Below are the code and all the weights of a small trained network. Each question names an input and a class and asks about switching units off, where a switched-off unit gives its printed mean instead of its output.

import numpy as np


def w(rows, s, z=0):
    codes = np.array(rows[::2]) - 128.0
    scale = np.full(codes.shape[1], s)
    scale[-1] = z or s
    return codes * scale


def f(y):
    return y / 2 * (1 + np.tanh(0.7978845608 * (y + 0.044715 * y**3)))


def log_softmax(a):
    a = a - a.max(-1, keepdims=True)
    return a - np.log(np.exp(a).sum(-1, keepdims=True))


def net(x, mask):
    res = np.array(x, float).reshape(1, 7) / 4 @ E
    y = f(res @ A[0][:, :-1].T + A[0][:, -1])
    res = res + np.where(mask, y, B[0][:, -1]) @ B[0][:, :-1]
    return log_softmax(res[-1] @ U[:, :-1].T + U[:, -1])


A, B = {}, {}
E = w([
[188,175,157,1],'x0',
[127,128,127,128],'x1',
[215,25,86,133],'x2',
[129,128,127,128],'x3',
[128,128,127,128],'x4',
[50,44,64,52],'x5',
[153,215,3,133],'x6',
],0.0062)
A[0] = w([
[174,133,150,158,77],'neuron 0',
[150,138,139,88,82],'neuron 1',
[217,69,107,151,77],'neuron 2',
[154,125,135,112,52],'neuron 3',
[163,140,148,160,83],'neuron 4',
[118,77,171,117,17],'neuron 5',
[120,155,140,99,105],'neuron 6',
[111,120,174,140,133],'neuron 7',
[131,145,109,123,147],'neuron 8',
[110,97,214,134,3],'neuron 9',
[171,140,133,75,72],'neuron 10',
[125,76,189,142,78],'neuron 11',
[193,141,157,53,105],'neuron 12',
[120,143,88,119,81],'neuron 13',
[125,98,82,108,51],'neuron 14',
[148,135,140,87,85],'neuron 15',
[198,151,171,195,137],'neuron 16',
[110,119,106,108,105],'neuron 17',
[160,145,149,146,119],'neuron 18',
[205,185,174,169,88],'neuron 19',
[88,169,153,136,110],'neuron 20',
[98,112,121,199,51],'neuron 21',
[110,138,125,163,31],'neuron 22',
[117,108,172,132,52],'neuron 23',
[139,110,175,102,53],'neuron 24',
[151,182,30,154,68],'neuron 25',
[97,86,96,248,118],'neuron 26',
[117,163,140,119,113],'neuron 27',
[187,79,113,132,45],'neuron 28',
[52,70,78,51,103],'neuron 29',
[124,130,174,120,46],'neuron 30',
[51,185,160,145,96],'neuron 31',
[138,125,118,135,29],'neuron 32',
[182,84,127,140,114],'neuron 33',
[119,119,119,117,151],'neuron 34',
[53,182,161,107,76],'neuron 35',
[142,142,119,76,104],'neuron 36',
],0.016,0.0018)
B[0] = w([
[119,102,122,158,151],'neuron 0',
[94,149,149,96,153],'neuron 1',
[228,49,95,68,212],'neuron 2',
[124,133,134,108,133],'neuron 3',
[110,105,120,158,147],'neuron 4',
[155,173,101,173,170],'neuron 5',
[126,127,135,97,146],'neuron 6',
[147,155,112,137,156],'neuron 7',
[138,151,119,134,142],'neuron 8',
[160,217,90,186,187],'neuron 9',
[89,163,154,71,175],'neuron 10',
[178,203,95,169,188],'neuron 11',
[48,172,185,36,211],'neuron 12',
[146,160,128,161,152],'neuron 13',
[144,103,124,153,170],'neuron 14',
[92,144,149,97,153],'neuron 15',
[79,62,131,195,198],'neuron 16',
[116,124,131,154,147],'neuron 17',
[104,112,135,153,146],'neuron 18',
[68,71,135,212,202],'neuron 19',
[162,79,117,96,163],'neuron 20',
[69,157,162,60,177],'neuron 21',
[113,128,138,104,137],'neuron 22',
[145,167,114,156,150],'neuron 23',
[129,183,121,133,153],'neuron 24',
[211,251,80,211,222],'neuron 25',
[29,178,204,9,238],'neuron 26',
[134,115,115,111,145],'neuron 27',
[181,77,106,80,181],'neuron 28',
[56,43,145,245,254],'neuron 29',
[136,147,116,131,142],'neuron 30',
[204,58,116,71,196],'neuron 31',
[135,128,120,124,123],'neuron 32',
[180,96,111,105,176],'neuron 33',
[121,119,129,139,139],'neuron 34',
[203,52,102,90,191],'neuron 35',
[97,162,145,113,167],'neuron 36',
],0.025,0.0087)
U = w([
[48,49,99,217,78],'0',
[64,190,145,20,201],'1',
[234,52,47,43,209],'2',
[176,254,38,173,9],'3',
],0.0089,0.0012)

Each question gives the input, the list of numbers given to net, and the class t.
The units are the neurons (one row each of A and B). Each row of codes is followed by its name. A weight is (code - 128) times the scale printed after its matrix; where a second scale follows, it is the last column's (A, B and U).
mask holds one flag per neuron, in row order. A switched-off neuron (its flag False) gives its mean, the last column of its row in B, instead of its output. The means were averaged over made-up inputs and are rounded, as every weight is.
A unit's drop is (log p(t) with every unit on - log p(t) with that unit switched off) / (log p(t) with every unit on - log p(t) with every unit switched off).
The circuit of an input: a set's keep is (log p(t) with only the set's units on - log p(t) with every unit switched off) / (log p(t) with every unit on - log p(t) with every unit switched off). Starting from the 12 units with the biggest drops (on a tie, the unit counted first), units are removed one at a time, each time the one whose removal leaves the highest keep (on an exact tie, the one counted first), for as long as the keep stays at least 0.8.
units of the circuit, in order: the units of the circuit, biggest drop first
unit that matters most: the unit with the biggest drop
top k neurons: the k neurons with the biggest drops, biggest first
drop of u: that unit's drop, to one decimal
input [7,8,-5,-6,-7,8,6], class 0: units of the circuit, in order : (neuron 29)
input [4,8,-8,2,-5,7,-1], class 2: top 2 neurons : (neuron 35; neuron 31)
input [-1,6,5,3,-2,2,6], class 3: top 3 neurons : (neuron 25; neuron 31; neuron 35)
input [-1,-4,2,-8,-2,0,1], class 2: top 2 neurons : (neuron 29; neuron 12)
input [6,8,5,-5,0,2,7], class 3: top 2 neurons : (neuron 25; neuron 26)
input [-8,0,-8,2,7,1,8], class 1: top 3 neurons : (neuron 26; neuron 21; neuron 2)
input [-8,0,5,5,-2,-6,-5], class 1: top 2 neurons : (neuron 26; neuron 29)
input [8,0,7,-3,-4,-8,-3], class 0: top 4 neurons : (neuron 19; neuron 16; neuron 26; neuron 0)
input [-8,-7,1,7,3,-7,0], class 1: top 3 neurons : (neuron 26; neuron 29; neuron 21)
input [3,3,4,-6,7,-5,-1], class 0: top 2 neurons : (neuron 19; neuron 16)
input [7,7,7,0,7,-6,-5], class 1: top 3 neurons : (neuron 12; neuron 29; neuron 10)
input [6,4,-8,5,-5,-6,-7], class 2: top 2 neurons : (neuron 35; neuron 31)
input [2,4,6,7,-6,-6,-4], class 0: top 4 neurons : (neuron 19; neuron 16; neuron 31; neuron 35)
input [-1,7,-6,1,-3,1,-5], class 2: units of the circuit, in order : (neuron 31)
input [6,7,-5,-8,-5,-3,-8], class 3: top 2 neurons : (neuron 9; neuron 26)
input [6,5,5,-2,-6,2,-5], class 1: top 2 neurons : (neuron 12; neuron 25)
input [-8,3,-1,-7,0,2,-1], class 1: drop of neuron 2 : 0.0
input [-3,2,2,8,5,2,8], class 3: drop of neuron 25 : 0.2
input [-7,-2,4,6,-7,-5,-8], class 3: drop of neuron 11 : 1.3
input [-2,2,5,7,4,-3,1], class 2: drop of neuron 2 : 0.7
input [3,-4,5,4,-6,7,-6], class 0: unit that matters most : neuron 29
